Below is a small trained network, with its code and all its weights. Each question gives an input and a class and asks what happens when units are switched off, that is, made to give their printed mean instead of their output.

import numpy as np


def w(rows, s, z=0):
    codes = np.array(rows[::2]) - 128.0
    scale = np.full(codes.shape[1], s)
    scale[-1] = z or s
    return codes * scale


def f(y):
    return np.maximum(y, 0)


def log_softmax(a):
    a = a - a.max(-1, keepdims=True)
    return a - np.log(np.exp(a).sum(-1, keepdims=True))


def net(x, mask):
    res = np.array(x, float).reshape(1, 2) / 4 @ E
    y = f(res @ A[0][:, :-1].T + A[0][:, -1])
    res = res + np.where(mask, y, B[0][:, -1]) @ B[0][:, :-1]
    return log_softmax(res[-1] @ U[:, :-1].T + U[:, -1])


A, B = {}, {}
E = w([
[112,248,63,73,189,152,151],'x0',
[178,211,92,157,75,185,75],'x1',
],0.011)
A[0] = w([
[107,123,177,62,154,43,159,208],'N0',
[88,123,119,50,212,134,194,223],'N1',
[140,151,61,109,222,122,145,15],'N2',
[102,52,164,128,212,28,140,212],'N3',
[109,172,115,92,202,198,139,94],'N4',
[167,88,136,200,95,54,152,16],'N5',
[93,180,95,90,143,113,182,41],'N6',
[185,179,108,93,135,198,166,115],'N7',
[158,117,106,76,156,150,197,69],'N8',
[114,47,213,176,93,114,151,94],'N9',
[21,107,154,55,130,2,173,167],'N10',
[76,165,122,44,108,122,129,43],'N11',
[151,162,192,131,120,155,174,2],'N12',
[39,199,120,95,172,101,136,1],'N13',
[123,182,102,106,66,191,100,195],'N14',
[35,143,114,97,139,169,105,24],'N15',
],0.01,0.0032)
B[0] = w([
[100,216,176,155,92,165,124,207],'N0',
[89,135,188,162,106,205,86,223],'N1',
[210,117,165,59,181,167,188,187],'N2',
[82,205,195,174,136,217,165,247],'N3',
[150,109,195,106,124,187,104,204],'N4',
[224,75,141,117,171,198,180,186],'N5',
[255,63,219,160,153,137,183,185],'N6',
[113,98,231,170,103,174,111,199],'N7',
[188,154,138,116,146,216,107,158],'N8',
[195,104,176,137,201,163,207,236],'N9',
[98,198,105,190,120,141,125,236],'N10',
[172,35,131,97,186,155,148,164],'N11',
[163,78,152,151,103,164,217,128],'N12',
[139,86,133,135,115,205,215,189],'N13',
[129,206,192,221,132,163,154,212],'N14',
[161,94,132,152,108,192,193,152],'N15',
],0.0077,0.011)
U = w([
[195,122,147,127,160,168,175,78],'0',
[125,193,143,190,120,171,116,223],'1',
[125,174,162,139,141,148,125,255],'2',
[137,129,46,110,134,3,117,1],'3',
[97,108,72,71,110,87,98,1],'4',
[52,131,107,109,214,54,40,1],'5',
],0.011,0.0032)

Each question gives the input, the list of numbers given to net, and the class t.
The units are the neurons (one row each of A and B). Each row of codes is followed by its name. A weight is (code - 128) times the scale printed after its matrix; where a second scale follows, it is the last column's (A, B and U).
mask holds one flag per neuron, in row order. A switched-off neuron (its flag False) gives its mean, the last column of its row in B, instead of its output. The means were averaged over made-up inputs and are rounded, as every weight is.
A unit's drop is (log p(t) with every unit on - log p(t) with that unit switched off) / (log p(t) with every unit on - log p(t) with every unit switched off).
The circuit of an input: a set's keep is (log p(t) with only the set's units on - log p(t) with every unit switched off) / (log p(t) with every unit on - log p(t) with every unit switched off). Starting from the 12 units with the biggest drops (on a tie, the unit counted first), units are removed one at a time, each time the one whose removal leaves the highest keep (on an exact tie, the one counted first), for as long as the keep stays at least 0.8.
units of the circuit, in order: the units of the circuit, biggest drop first
unit that matters most: the unit with the biggest drop
k most important neurons: the k neurons with the biggest drops, biggest first
drop of u: that unit's drop, to one decimal
input [-3,-4], class 1: units of the circuit, in order => (N3; N10)
input [5,-8], class 1: unit that matters most => N10
input [8,8], class 0: units of the circuit, in order => (N2; N6)
input [-7,7], class 0: units of the circuit, in order => (N5; N10)
input [-6,5], class 0: units of the circuit, in order => (N10; N5)
input [-7,6], class 0: units of the circuit, in order => (N5; N10)
input [-6,-8], class 1: 2 most important neurons => (N3; N10)
input [-7,-8], class 1: 3 most important neurons => (N3; N10; N0)
input [7,5], class 0: drop of N6 => 0.1
input [-4,-7], class 1: drop of N3 => 0.3
input [4,-8], class 1: drop of N10 => 0.2
